Below is a small trained network, with its code and all its weights. Each question gives an input and a class and asks what happens when units are switched off, that is, made to give their printed mean instead of their output.

import numpy as np


def w(rows, s, z=0):
    codes = np.array(rows[::2]) - 128.0
    scale = np.full(codes.shape[1], s)
    scale[-1] = z or s
    return codes * scale


def f(y):
    return y / 2 * (1 + np.tanh(0.7978845608 * (y + 0.044715 * y**3)))


def log_softmax(a):
    a = a - a.max(-1, keepdims=True)
    return a - np.log(np.exp(a).sum(-1, keepdims=True))


def net(x, mask):
    res = np.array(x, float).reshape(1, 4) / 4 @ E
    y = f(res @ A[0][:, :-1].T + A[0][:, -1])
    res = res + np.where(mask, y, B[0][:, -1]) @ B[0][:, :-1]
    return log_softmax(res[-1] @ U[:, :-1].T + U[:, -1])


A, B = {}, {}
E = w([
[14,100,40,113,29],'x0',
[219,1,139,71,98],'x1',
[83,16,204,249,204],'x2',
[131,141,49,125,231],'x3',
],0.0095)
A[0] = w([
[38,155,69,137,149,225],'neuron 1',
[61,233,108,177,156,169],'neuron 2',
[165,96,228,195,187,253],'neuron 3',
[148,194,103,129,202,89],'neuron 4',
[184,145,174,126,66,88],'neuron 5',
[157,93,51,92,201,179],'neuron 6',
[136,154,115,51,11,66],'neuron 7',
[88,114,37,69,6,158],'neuron 8',
],0.012,0.0038)
B[0] = w([
[171,97,60,206,71,203],'neuron 1',
[246,142,40,54,76,216],'neuron 2',
[1,173,246,88,30,242],'neuron 3',
[78,208,137,161,25,180],'neuron 4',
[76,61,179,198,190,167],'neuron 5',
[236,173,5,117,153,191],'neuron 6',
[155,129,210,29,179,222],'neuron 7',
[102,236,188,121,25,250],'neuron 8',
],0.0092,0.016)
U = w([
[95,84,204,145,216,45],'0',
[16,98,187,251,76,197],'1',
[175,97,159,29,244,139],'2',
[196,111,4,181,122,103],'3',
[158,90,84,84,191,65],'4',
[124,209,146,76,70,179],'5',
[90,106,117,178,239,2],'6',
],0.011,0.0065)

Each question gives the input, the list of numbers given to net, and the class t.
The units are the neurons (one row each of A and B). Each row of codes is followed by its name. A weight is (code - 128) times the scale printed after its matrix; where a second scale follows, it is the last column's (A, B and U).
mask holds one flag per neuron, in row order. A switched-off neuron (its flag False) gives its mean, the last column of its row in B, instead of its output. The means were averaged over made-up inputs and are rounded, as every weight is.
A unit's drop is (log p(t) with every unit on - log p(t) with that unit switched off) / (log p(t) with every unit on - log p(t) with every unit switched off).
The circuit of an input: a set's keep is (log p(t) with only the set's units on - log p(t) with every unit switched off) / (log p(t) with every unit on - log p(t) with every unit switched off). Starting from all 8 units, units are removed one at a time, each time the one whose removal leaves the highest keep (on an exact tie, the one counted first), for as long as the keep stays at least 0.8.
units of the circuit, in order: the units of the circuit, biggest drop first
most important unit: the unit with the biggest drop
top k neurons: the k neurons with the biggest drops, biggest first
drop of u: that unit's drop, to one decimal
input [-3,1,7,6], class 1: most important unit	neuron 3
input [5,-2,-1,4], class 3: top 2 neurons	[neuron 3; neuron 1]
input [-4,-2,-2,6], class 3: units of the circuit, in order	[neuron 8; neuron 3]
input [2,-6,-2,2], class 3: units of the circuit, in order	[neuron 3; neuron 1]
input [-8,3,-6,-1], class 2: top 4 neurons	[neuron 8; neuron 5; neuron 3; neuron 1]
input [-5,7,8,4], class 1: top 3 neurons	[neuron 3; neuron 2; neuron 7]
input [1,3,4,8], class 3: top 3 neurons	[neuron 6; neuron 8; neuron 7]
input [-6,5,-5,2], class 2: top 2 neurons	[neuron 8; neuron 1]
input [-4,7,-7,6], class 3: top 4 neurons	[neuron 6; neuron 3; neuron 4; neuron 8]
input [4,5,3,-4], class 1: top 2 neurons	[neuron 2; neuron 6]
input [-3,1,0,-2], class 1: top 2 neurons	[neuron 2; neuron 7]
input [-1,2,1,8], class 3: top 2 neurons	[neuron 6; neuron 8]
input [0,7,-1,-5], class 1: top 2 neurons	[neuron 5; neuron 2]
input [2,2,0,3], class 3: units of the circuit, in order	[neuron 3]
input [0,-7,4,7], class 3: drop of neuron 2	0.1
input [-8,8,5,-5], class 1: drop of neuron 3	0.2
input [-4,1,-3,-8], class 2: drop of neuron 3	0.1
